
[[ 126   -4 -275 -408  116  -50  276 -128    5 -350 -269  128 -122  332
  -269 -119 -322  -97 -245   72 -351  -20  -70   99]
 [  38   -4  141  255 -166  -86 -136  173  194   79   78  155  318    8
   117 -129 -229    5  152 -203  411   80  239  169]
 [ 176 -185 -109  -82 -161   41 -160  106  183 -151 -109  311  272  -96
   227   93 -157 -465   95 -245  -61  203  251  -76]
 [   8   64  -13 -260   38  -59  219 -154  185  -26 -147   39  -17   93
  -145 -140 -246    3  -14   40  -74  -29 -146   65]
 [-600  -69  208  267 -200  373 -264  251 -107   54  419 -216 -209 -180
   -90   67  111  283 -124 -146  344  -56 -224   73]
 [ 417  247  -86  -39  -70 -391  182  153  187 -151 -169  200  478  277
  -194 -179 -462    7  192 -123  170   49  399  262]
 [-133   37 -238 -262   36  147  164  118 -265 -457  -16  -59 -253  291
  -446   46 -178   91 -365    8 -282 -100  -95  102]
 [-380 -394 -212  497 -385  323 -824  563    6 -215  513  132  118 -139
   165  -21   52   11   61 -350  491  369  164  360]
 [  -1   29  109  102 -189  168  -54  357 -206 -216   78   85  174  -58
   -14  340  -54 -237 -114 -332   16  -49  336 -184]
 [  42  -39 -195  180 -218 -136 -305  276  234 -106  141  154  334   71
   -43 -233 -261   93  254 -170  378  253  198  408]
 [ -19 -213   78    5 -141  230 -125  116   -3 -117  -27  216   82 -136
   250  235  -37 -434 -119 -274  -78   53  179 -227]
 [-421    2  129   25  -66  291    2  132 -161  -69  205 -172 -256  -22
  -205   91   14  189 -238  -67   69 -138 -207   -3]
 [ 398  217  155   36  -77 -332  208   90  209   18 -193  233  509  138
     9  -71 -396 -137  190 -188  209  -17  430   53]
 [ 378  157  151 -107  -96 -249  198   -1  286   65 -251  237  482  -33
   113   27 -318 -313  243 -196   57   24  338 -108]
 [-264  -22  279    2  -17  201  118  -52  -16   89   39  -52 -150  -61
     8   61  -53    3 -200  -78   61 -159 -147 -128]
 [ 384  296  171  -33 -129 -329  213  110  251   73 -179  171  561    5
   -28   13 -348 -144  310 -206  190  -10  389  -18]
 [-255 -172 -435 -213   29  263  -57  154 -270 -572   68  -14 -390  329
  -402  -49 -135  100 -450   34 -287   24 -176  241]
 [-293  196  -93  -50  -50  -19   47  116   33  -95  196 -228 -109  162
  -492 -235 -197  519    2   74  219  -41 -268  388]
 [-396  125   99   74 -154   50 -101   91  194  164  282 -229  -18 -129
  -228 -177  -68  418  180  -12  380   18 -297  262]
 [ -80  -97  -33  139 -146  140 -163  294 -113 -238  123  111   66   77
   -29   83 -115  -81 -145 -226  110   38  207   71]
 [ 277 -191  -42  -85  -99  -85  -73  -50  330  -32 -219  386  323  -36
   323  -59 -249 -474  137 -191   -1  203  244  -36]
 [ -53  -64 -224  228 -229  -65 -370  346  168 -158  235  108  264   88
   -98 -235 -224  166  192 -174  412  253  165  457]
 [-496  -90 -189   39  -84  404 -161  356 -422 -451  329 -183 -397  173
  -417  115   21  271 -450  -74  -38  -73 -169  175]
 [  59 -110  186 -333   94  131  325 -288   82    2 -325  181 -102  -24
   183  136 -141 -444 -241  -56 -349 -132  -67 -365]
 [ 151  162   33 -367  137 -180  464 -272  181  -28 -314   59   -6  212
  -202 -170 -345  -14  -72   98 -170 -131 -115   13]
 [-196 -138   26  -76  -14   95  -18 -136  210   57   -4   50 -104   -6
    43 -184 -139   12  -49   -2   78   41 -230   98]
 [-692 -255  -21  223 -235  430 -498  203   49   31  480 -178 -271 -235
   -24  -73  147  271  -36  -99  338  149 -394  231]
 [ 194  149  410   17 -101  -13  233   77   24   91 -160  152  329 -129
   173  299 -147 -362   14 -289   32 -159  353 -370]
 [ 116  -77   12   13 -177   31 -114  175   98 -113  -35  221  286  -77
   148  129 -149 -326   80 -264   46  113  274  -74]
 [  77   11 -135   18  -96   67   -3  338 -244 -422    9  136   93  233
  -189  147 -202 -123 -234 -216  -59  -22  328   53]
 [ -77  348  -70 -220    1 -216  279  -19  169  -29    8 -196   24  183
  -526 -272 -312  463  114  126  124  -79 -223  337]
 [-635 -244  180  330 -166  435 -367  194  -69   55  420 -131 -288 -145
    54  -24  118  217 -198 -135  365    5 -254  112]
 [-130  166  -20 -190   -3  -49  189  -38  101  -43    0 -114  -64  105
  -332 -147 -209  250    2   52   36  -66 -212  170]
 [-167   65 -332 -254    7   49   72  113  -95 -379   54 -101 -195  274
  -499 -129 -211  266 -180   72 -129    2 -193  307]
 [ -84  133  214  233 -273  -31 -166  269  189  156  208  -14  362 -210
    19   32 -102   70  305 -250  444   67  168   72]
 [-399 -199  103  101 -127  295 -221   61   62   47  207  -33 -165 -156
    79   -8   30   19  -94 -106  169   39 -207   19]
 [  77   43  -31  238 -150 -158 -137  267  121  -95  102  135  312  172
   -71 -200 -299  129  118 -182  396  101  285  336]
 [  88  -91 -173 -334   94   30  232 -131   15 -285 -248  165 -132  250
  -115  -65 -265 -202 -263   19 -322  -24  -47    8]
 [ -35  166 -102  -79   25  -95  183   97  -39 -222    0  -45  -32  329
  -411 -186 -309  297 -134   22   72  -82  -10  296]
 [-215   31   -7 -174  -30  136   99    6  -11 -103   36  -78 -152   18
  -209    9 -101   73 -126   -6  -69  -63 -196   18]
 [-357   42  482  221 -117  107  -12  -51  236  421  184 -122   24 -253
   128  -78  -28  189  108  -93  458  -93 -195  -21]
 [-127   18   22 -133   50   91  191  -15  -81 -163  -47  -16 -174  182
  -200  -32 -176   62 -266   -3  -88 -129 -102   33]
 [-115  -57   -5 -183   -9   72   80 -118  155  -23  -65   42  -78   -1
   -46  -89 -151  -45  -55   -6  -57   10 -188   25]
 [  63  -92   28  -81 -152  140  -57  143   17 -141  -55  185  170 -130
   132  252  -75 -402  -20 -262 -111   57  205 -212]
 [-311   85  -15   65  -80  153  -12  244 -188 -201  223 -158 -156  141
  -355  -13 -107  320 -201  -65  139  -99  -92  196]
 [-501 -226  104  -76  -69  522  -89   40 -199 -120  158  -92 -407 -167
     4  255  150 -123 -378  -99 -173  -93 -290 -237]
 [-264  117 -173  -83  -67    9  -16  119   47 -154  179 -163 -106  140
  -434 -209 -184  413   -6   54  149   25 -240  366]
 [-292 -320  144  -15  -44  366  -99  -80   14    2   21  108 -231 -141
   258  103   25 -277 -269 -126  -83   -8 -155 -200]
 [ 568  365   98 -301   41 -425  538  -80  194  -61 -435  217  464  220
  -149  -11 -471 -232  136  -97 -116 -122  376  -85]
 [ 200  104  237   31  -64  -97  187   67   69   15 -144  176  287   45
    76   80 -244 -209    1 -205  101  -93  306 -117]
 [-344 -168   17   53 -106  165 -208  -27  232   97  173  -20 -103 -100
    34 -203  -67  140   33  -24  242  116 -279  201]
 [ 188   29  180  146 -195 -100  -71  171  210   69  -32  221  446 -100
   198   52 -199 -244  216 -281  267   77  364  -38]
 [-440  133   78  126 -142  193  -73  268 -142  -69  342 -267 -149   -3
  -362   13  -24  422  -99  -76  266 -100 -184  190]
 [ 270  152    0   -3 -180 -234   -9  165  270   -6  -68  179  499  -29
     0  -44 -289 -133  324 -211  210  131  324  101]
 [ 117  -25   37  -77  -52   41   92   82  -16 -163 -129  183  121   68
    30  116 -189 -270 -116 -176  -87  -25  206 -107]
 [  88   36  -61  -41 -199  -51 -102  171  182  -75    8  126  308  -91
    -2   47 -163 -158  210 -202   97  142  176   43]
 [ 345    8 -211 -156  -82 -106   60  202  -18 -379 -202  290  296  197
   -65   97 -310 -344  -47 -208 -172   83  402   17]
 [  -4  300  -78 -197   18 -179  290   46   34 -157  -29 -113   28  262
  -497 -179 -320  346   -6   68   46 -105  -74  267]
 [ 280  305  280  -40 -114 -199  277  116  101   58 -153   98  435  -31
   -33  161 -257 -177  162 -229   96 -116  360 -171]
 [ 255  273  243  111 -108 -310  175  101  240  136  -85  117  480   62
   -28 -110 -349   38  263 -176  359  -36  332   99]
 [-548 -215  314  154  -99  462 -147   42  -91  111  240 -101 -313 -224
   143  151  144   -9 -275 -144  130 -107 -259 -172]
 [-229 -119   41  -49  -61   57  -83 -144  330  163   48   16  -55  -86
    61 -252 -133   75   93   17  186  104 -286  158]
 [  93  405  506 -176   61 -278  565 -311  347  429 -230  -89  199  -53
   -96 -128 -295  144  196   42  176 -263 -120 -121]
 [-225  140  210  -17  -35   71  160   21    6   54   72 -130  -75    7
  -187  -11 -117  196  -85  -36  131 -152 -139   12]
 [ 130  121   32 -328  159 -106  466 -208   27 -127 -298   73  -85  285
  -203  -94 -330  -47 -236   70 -231 -183  -52  -21]
 [-181 -257  -57   39 -199  420 -271  329 -260 -335  127  138  -52 -127
   113  391   78 -399 -270 -319 -158   51  186 -232]
 [-385  143  215  115 -109  171   21  177  -93   34  256 -229 -112  -54
  -259   41  -24  334  -83  -79  250 -152 -158   68]
 [ 127   69 -203 -306  119 -150  296 -113   78 -251 -224  101  -47  367
  -298 -240 -379   61 -165   93 -162  -35  -56  218]
 [ 104  -31  180  194 -198  -89 -145  113  301  152   13  210  407 -127
   256  -50 -198 -182  257 -253  353  130  265   36]
 [-390 -385  490   34  -47  513  -59 -222   80  291  -12  106 -252 -413
   557  271  179 -486 -263 -193  -68  -96 -220 -536]
 [-123 -153  209  282 -148  170 -184  201   -7   -1  121  149  101  -48
   215   63  -78 -145 -106 -258  261   12  203  -22]
 [-377 -134  139   46  -50  278  -59   13  -26    6  139  -50 -233  -49
    -6    3   -7   56 -216  -65   91  -64 -214   -8]]

[  44   18   53  103   42   -6 -128  -27  -28  -36   13   24   -5  -12
 -107  -52  -50  -12    7   30  -26  -68   62   53  -22   42  -60   49
  -45] -> 44
[-129  261  -85  -79   75 -171 -112   15   68  123 -179  368  257  105
  130  268 -142 -170  164  230 -157 -129  -93   80  150 -167  329   64
  145] -> 62
[ -36   51  -62   68   60  -62 -113   19  -18   45  -30  149   59   28
  -27   97  -87 -105   64   89  -36  -50   45   82   -2  -25   58   64
   11] -> 53
[  42   42  101   67   80   52 -126  -31   55  -76  -66  -40  -18    8
  -85  -60   69   42   45  101  -95 -136   -6   71  -24   35  -35  114
    0] -> 1
[  83  -17  109  143  -21   17   17  -46  -50 -100  -30 -156  -90 -130
  -52 -159    6   23  -32  -77   11   -2  112   26  -87  139 -158  -33
  -55] -> 19
[ -45  155  -66  -15  -26 -166  -61   19   12  154  -16  248  197   44
   37  184 -206 -130   35  124    2   16   13  -15   89  -93  154    4
   89] -> 13
[  90   17   70  119 -183 -162 -143    5   19  230   22  269  159   58
 -108  179 -130   37  -36  224   74   22   68 -181  -30 -159   15   75
   36] -> 47
[  49  -36  110  233   -3   21   48  -65 -101 -172 -251 -115 -163 -188
   48 -137  126    8   76  -61  -99  -93  135  103 -170  118 -115  -28
  -76] -> 71
[ -36   21  -61   43  154   19 -251   38   47   39   34  154   55  131
 -141  109  -22  -55   81  187  -69 -135  -14  117    7  -56   55  205
    9] -> 17
[ -85  144  -79   -8  161  -64 -208    8   12   25  -29  237  126  100
  -28  123 -117 -137  114  135 -114 -146  -33  151  100  -60  164  103
   28] -> 30
[   5  103  -67  -11 -110 -181  -46   45   31  246  134  216  221   55
  -42  191 -270 -102  -64  113  131  131   48 -120   76  -82   72   -9
   89] -> 37
[ -26  -19  -49  119  134   22 -190   13  -32  -35  -33   96  -29   38
  -99   38    1  -69   90   89  -75 -124   57  149  -52    4    0  132
  -47] -> 46
[  -9  106  -36   36  -51 -157  -84   14  -11  150   18  231  165   27
  -12  152 -195  -97    9  111   27   24   42  -36   50  -78   89    6
   52] -> 49
[  -5   -3   13  178   27    9  176  -43 -125 -187 -223 -201 -171 -245
  143 -155   53  -96   64 -187  -56    4  156  153 -137  202  -98 -126
  -47] -> 41
[ -77   35  -72  114  147    7  -13   -3  -65 -119 -199    7  -73  -75
   84   -1   40 -136  142  -15 -130 -108   68  220  -66   77   41   22
  -16] -> 59
[ -25  -71  -69   86   55   78   83   71   58  -18  -99 -166  -98  -54
   33   32  131  -44   46   50   -1   28   73   92 -146   89  -62   95
   63] -> 51
[  53   51   23    5 -109  -81  -26   41   90  176   95   51  133   40
  -76  102 -115    5  -74  134  107   94   30 -132   12  -41  -13   52
   97] -> 2
[  86  -27   55   50 -151  -29   60   52  112  154   31  -79   51  -13
  -49   72    7   58  -82  135  118  127   58 -157  -87   -6  -84   66
  107] -> 45
[ -15  102  -42  -53   77  -36 -164   35   84  105  146  109  149  118
 -122   93 -145  -63  -11  134   17  -13  -30   17   97  -27   52  109
   64] -> 38
[ -75  -11 -147   81   83    1  114   56  -43  -33  -75  -94  -70 -101
   90   23  -19 -170   57  -72    9   65  117  154  -88  126  -17  -24
   28] -> 67
[ -71  111 -111    0    3 -119   29   44    4  107  -39  131  125   -8
   81  153 -151 -159   41   55   18   58   42   38   36  -17  114  -18
   91] -> 58
[ -66   49  -81   96  143    1   26  -11  -97 -137 -107  -57  -76 -118
   70  -70  -44 -165   86 -121  -73  -43   97  218  -32  144    0  -51
  -37] -> 5
[  66  -19   14  122 -162 -127  -20   25  -13  177   32  121   83  -19
  -58  117 -126  -15  -55  100  118  106  118 -133  -68  -52  -44    9
   30] -> 10
[  56   19  121  137   36  -12 -246  -45   11  -16 -105  165   22   56
 -130   29   49   62   80  197 -120 -205   11   37  -44  -80    8  161
  -39] -> 50
[ 111 -119  159  106   70  195 -156   21  169  -61  -41 -206 -118   66
 -203  -71  292  194   14  224  -66 -148  -21   17 -158   33 -163  292
   18] -> 26
[  15  186   60  -49 -160 -127  269   -3   81   80 -122 -107  127 -134
  196   22  -92  -50  -48  -19   52  152   17 -116   41   65   51 -148
  170] -> 23
[ -20  -82   25  253  112   76    2  -29  -89 -207 -350  -76 -217 -144
   77  -70  233  -33  179    4 -187 -187  119  228 -216   89  -55   70
  -69] -> 61
[ 200 -160  253  220   26  165 -268  -58   31 -125   66 -166 -165   13
 -339 -211  183  236  -48  115  -25 -167   67  -12 -167   70 -293  221
 -135] -> 7
[  20 -169    5   16  229  373   88   98  228 -193   -2 -616 -276  -21
  -99 -190  406  103    9   33  -27  -21   -8  180 -209  270 -247  261
   77] -> 21
[ -22  -67 -132   88    0    9  150   76  -26   31   51 -180  -72 -108
   27    5  -50 -126  -39  -94  128  183  154   52 -116  152 -114  -36
   34] -> 6
